Below are the code and all the weights of a small trained network. Each question names an input and a target symbol and asks about switching units off, where a switched-off unit gives its printed mean instead of its output.

import numpy as np


def w(rows, s, z=0):
    codes = np.array(rows[::2]) - 128.0
    scale = np.full(codes.shape[1], s)
    scale[-1] = z or s
    return codes * scale


def f(y):
    return np.maximum(y, 0)


def softmax(a):
    e = np.exp(a - a.max(-1, keepdims=True))
    return e / e.sum(-1, keepdims=True)


def log_softmax(a):
    a = a - a.max(-1, keepdims=True)
    return a - np.log(np.exp(a).sum(-1, keepdims=True))


def net(x, mask):
    ids = ['ΓΞΦΨαβδζμστω'.index(c) for c in x.split()]
    T = len(ids)
    res = E[ids] + P[:T]
    u = 0
    for l in range(2):
        r = res
        for j in range(3):
            rows = slice(2 * j, 2 * j + 2)
            q, k, v = (r @ M[l][rows].T for M in (Q, K, V))
            z = softmax(np.where(np.tri(T) > 0, q @ k.T / 2**0.5, -1e9)) @ v
            o = O[l][rows]
            res = res + np.where(mask[u + j], z, o[:, -1]) @ o[:, :-1]
        u += 3
        y = f(res @ A[l][:, :-1].T + A[l][:, -1])
        res = res + np.where(mask[u : u + 16], y, B[l][:, -1]) @ B[l][:, :-1]
        u += 16
    return log_softmax(res[-1] @ U[:, :-1].T + U[:, -1])


Q, K, V, O, A, B = {}, {}, {}, {}, {}, {}
E = w([
[103,238,173],'Γ',
[162,133,162],'Ξ',
[136,26,179],'Φ',
[233,186,141],'Ψ',
[4,133,181],'α',
[126,97,86],'β',
[127,97,86],'δ',
[181,182,252],'ζ',
[124,142,4],'μ',
[47,117,147],'σ',
[46,119,15],'τ',
[158,153,145],'ω',
],0.018)
P = w([
[139,17,3],'0',
[129,52,80],'1',
[129,75,101],'2',
[122,93,115],'3',
[122,104,125],'4',
[121,118,127],'5',
[119,126,133],'6',
[119,135,136],'7',
[118,142,140],'8',
[115,147,143],'9',
[114,155,145],'10',
[113,160,144],'11',
],0.0051)
Q[0] = w([
[131,136,208],'L0H1',
[57,122,133],'L0H1',
[176,131,199],'L0H2',
[11,104,164],'L0H2',
[162,131,154],'L0H3',
[148,152,86],'L0H3',
],0.012)
K[0] = w([
[68,137,185],'L0H1',
[90,106,110],'L0H1',
[191,111,207],'L0H2',
[10,91,152],'L0H2',
[196,123,149],'L0H3',
[178,139,87],'L0H3',
],0.013)
V[0] = w([
[90,194,174],'L0H1',
[171,98,70],'L0H1',
[99,65,89],'L0H2',
[254,35,148],'L0H2',
[211,112,208],'L0H3',
[202,233,42],'L0H3',
],0.0051)
O[0] = w([
[179,143,100,166],'L0H1',
[78,96,186,88],'L0H1',
[167,118,253,129],'L0H2',
[140,233,68,2],'L0H2',
[156,44,229,46],'L0H3',
[49,125,161,104],'L0H3',
],0.0057,0.00042)
A[0] = w([
[218,205,167,190],'L0N1',
[248,147,248,133],'L0N2',
[52,254,104,23],'L0N3',
[139,98,31,185],'L0N4',
[231,212,120,84],'L0N5',
[117,28,172,144],'L0N6',
[85,75,158,152],'L0N7',
[123,224,224,42],'L0N8',
[62,92,133,90],'L0N9',
[147,42,135,120],'L0N10',
[95,75,138,42],'L0N11',
[72,46,106,33],'L0N12',
[84,65,169,1],'L0N13',
[97,74,212,145],'L0N14',
[40,92,195,184],'L0N15',
[214,117,146,99],'L0N16',
],0.0093,0.0084)
B[0] = w([
[169,183,137,254],'L0N1',
[126,220,91,238],'L0N2',
[33,229,88,144],'L0N3',
[191,98,198,209],'L0N4',
[149,139,57,198],'L0N5',
[24,93,100,192],'L0N6',
[109,134,94,187],'L0N7',
[2,166,198,162],'L0N8',
[206,150,164,156],'L0N9',
[55,163,121,160],'L0N10',
[11,39,200,130],'L0N11',
[136,94,232,145],'L0N12',
[101,43,157,131],'L0N13',
[205,129,141,185],'L0N14',
[138,113,49,224],'L0N15',
[75,158,95,163],'L0N16',
],0.0085,0.0073)
Q[1] = w([
[208,169,168],'L1H1',
[158,137,100],'L1H1',
[104,117,84],'L1H2',
[141,143,193],'L1H2',
[101,100,82],'L1H3',
[250,103,92],'L1H3',
],0.015)
K[1] = w([
[141,254,80],'L1H1',
[125,128,85],'L1H1',
[155,51,170],'L1H2',
[41,186,128],'L1H2',
[104,19,77],'L1H3',
[160,103,212],'L1H3',
],0.0084)
V[1] = w([
[132,63,232],'L1H1',
[176,143,242],'L1H1',
[132,93,254],'L1H2',
[86,154,136],'L1H2',
[138,97,94],'L1H3',
[71,155,104],'L1H3',
],0.0084)
O[1] = w([
[145,226,125,1],'L1H1',
[116,124,247,92],'L1H1',
[252,180,205,47],'L1H2',
[89,229,91,151],'L1H2',
[173,200,131,107],'L1H3',
[117,98,213,171],'L1H3',
],0.004,0.0099)
A[1] = w([
[135,66,137,63],'L1N1',
[117,141,96,39],'L1N2',
[139,133,117,229],'L1N3',
[138,180,129,2],'L1N4',
[126,132,141,198],'L1N5',
[109,68,156,29],'L1N6',
[251,87,126,42],'L1N7',
[114,88,154,88],'L1N8',
[156,98,105,164],'L1N9',
[142,140,116,172],'L1N10',
[195,125,88,163],'L1N11',
[153,119,129,50],'L1N12',
[100,71,125,192],'L1N13',
[75,103,142,84],'L1N14',
[132,125,140,100],'L1N15',
[173,152,167,240],'L1N16',
],0.021,0.0077)
B[1] = w([
[176,216,197,157],'L1N1',
[131,35,180,157],'L1N2',
[90,93,118,219],'L1N3',
[163,53,70,199],'L1N4',
[126,104,132,165],'L1N5',
[146,154,226,142],'L1N6',
[184,176,247,144],'L1N7',
[153,161,155,140],'L1N8',
[165,147,89,196],'L1N9',
[97,120,139,180],'L1N10',
[125,182,108,212],'L1N11',
[102,120,115,128],'L1N12',
[173,132,90,255],'L1N13',
[165,206,164,182],'L1N14',
[110,116,128,128],'L1N15',
[146,105,199,189],'L1N16',
],0.014,0.0099)
U = w([
[213,235,110,101],'Γ',
[124,48,10,158],'Ξ',
[135,153,160,145],'Φ',
[126,140,154,179],'Ψ',
[188,143,187,2],'α',
[152,142,132,10],'β',
[180,7,166,169],'δ',
[148,135,160,95],'ζ',
[129,134,157,153],'μ',
[132,129,156,162],'σ',
[129,121,150,157],'τ',
[44,199,137,201],'ω',
],0.014,0.0081)

Each question gives the input, a string of symbols that net reads in full, and the target symbol t.
The units are the heads (2 rows each of Q, K, V and O) and the neurons (one row each of A and B). Each row of codes is followed by its name. A weight is (code - 128) times the scale printed after its matrix; where a second scale follows, it is the last column's (O, A, B and U).
mask holds one flag per unit, layer by layer, with each layer's heads first. A switched-off unit (its flag False) gives its mean, the last column of its rows in O or B, instead of its output. The means were averaged over made-up inputs and are rounded, as every weight is.
A unit's drop is (log p(t) with every unit on - log p(t) with that unit switched off) / (log p(t) with every unit on - log p(t) with every unit switched off).
The circuit of an input: a set's keep is (log p(t) with only the set's units on - log p(t) with every unit switched off) / (log p(t) with every unit on - log p(t) with every unit switched off). Starting from the 12 units with the biggest drops (on a tie, the unit counted first), units are removed one at a time, each time the one whose removal leaves the highest keep (on an exact tie, the one counted first), for as long as the keep stays at least 0.8.
circuit, biggest first: the units of the circuit, biggest drop first
unit that matters most: the unit with the biggest drop
top k neurons: the k neurons with the biggest drops, biggest first
top k neurons in layer l: the k neurons of layer l with the biggest drops, biggest first
heads that matter: for each layer, one digit per head in row order, 1 if its drop is at least 0.15 and else 0, layers parted by /
input Ψ ω ω β α δ ω Ψ Ξ, target Ξ: circuit, biggest first -> (L1H1; L1N14; L0H2)
input Ξ Γ δ Ξ δ Γ ω Ξ α δ μ, target Γ: top 2 neurons -> (L0N4; L0N6)
input Γ σ Ξ β μ, target Γ: top 2 neurons -> (L0N4; L0N2)
input Φ Ψ ζ Ξ τ, target Γ: top neuron in layer 0 -> (L0N2)
input ω Γ Ψ Ξ, target Ξ: circuit, biggest first -> (L1N14; L1N1)
input α τ Ψ ω Φ Φ μ τ δ, target Γ: top 3 neurons in layer 0 -> (L0N2; L0N1; L0N4)
input σ μ α Γ α, target Ξ: top 2 neurons -> (L0N15; L0N14)
input ω Γ δ σ, target Γ: top 4 neurons -> (L0N2; L0N1; L0N6; L1N14)
input β Φ δ δ Φ Φ, target Ξ: circuit, biggest first -> (L0N6; L1N16)
input Γ Ψ Ψ τ σ Ψ ω ω τ ω Φ β, target Γ: heads that matter -> 001 / 010
input δ Φ α ω ω μ ω σ Ψ σ, target Ξ: top 2 neurons in layer 0 -> (L0N15; L0N14)
input δ Ξ σ, target Γ: top 2 neurons in layer 0 -> (L0N2; L0N1)
input σ Ψ δ β Φ Φ δ δ σ σ, target Ξ: circuit, biggest first -> (L0N15; L1N1)
input δ Ξ Ψ δ Ψ α Γ, target ω: unit that matters most -> L0N8
input σ Ψ Ψ ζ ω, target δ: circuit, biggest first -> (L0H3; L1N11; L1N14)
input ω ζ δ Φ ω δ Φ τ ζ Ξ, target δ: heads that matter -> 000 / 101
input σ Ψ σ μ ω μ β σ β Ψ ω, target Ξ: top 3 neurons in layer 1 -> (L1N14; L1N1; L1N7)
input ζ ζ Ψ σ ζ δ Ξ δ ω α δ Φ, target Γ: top 3 neurons -> (L0N6; L0N1; L1N14)
input β ω Ψ ζ Ξ, target δ: circuit, biggest first -> (L1H1; L1N11; L1N14)
input Ψ ζ σ Φ δ, target Γ: top 4 neurons -> (L0N2; L0N4; L1N1; L1N4)
input τ ω Φ Ξ Γ Ξ, target ω: unit that matters most -> L0N3
input δ ζ ω δ Ξ α ω δ Ψ δ ζ Ψ, target Ξ: top 2 neurons in layer 0 -> (L0N2; L0N16)
input Γ Ξ δ Γ Φ β, target Γ: heads that matter -> 010 / 000
input μ τ ω μ τ Ξ ω μ α Γ Γ ω, target ω: top 4 neurons -> (L0N3; L1N4; L1N13; L0N4)
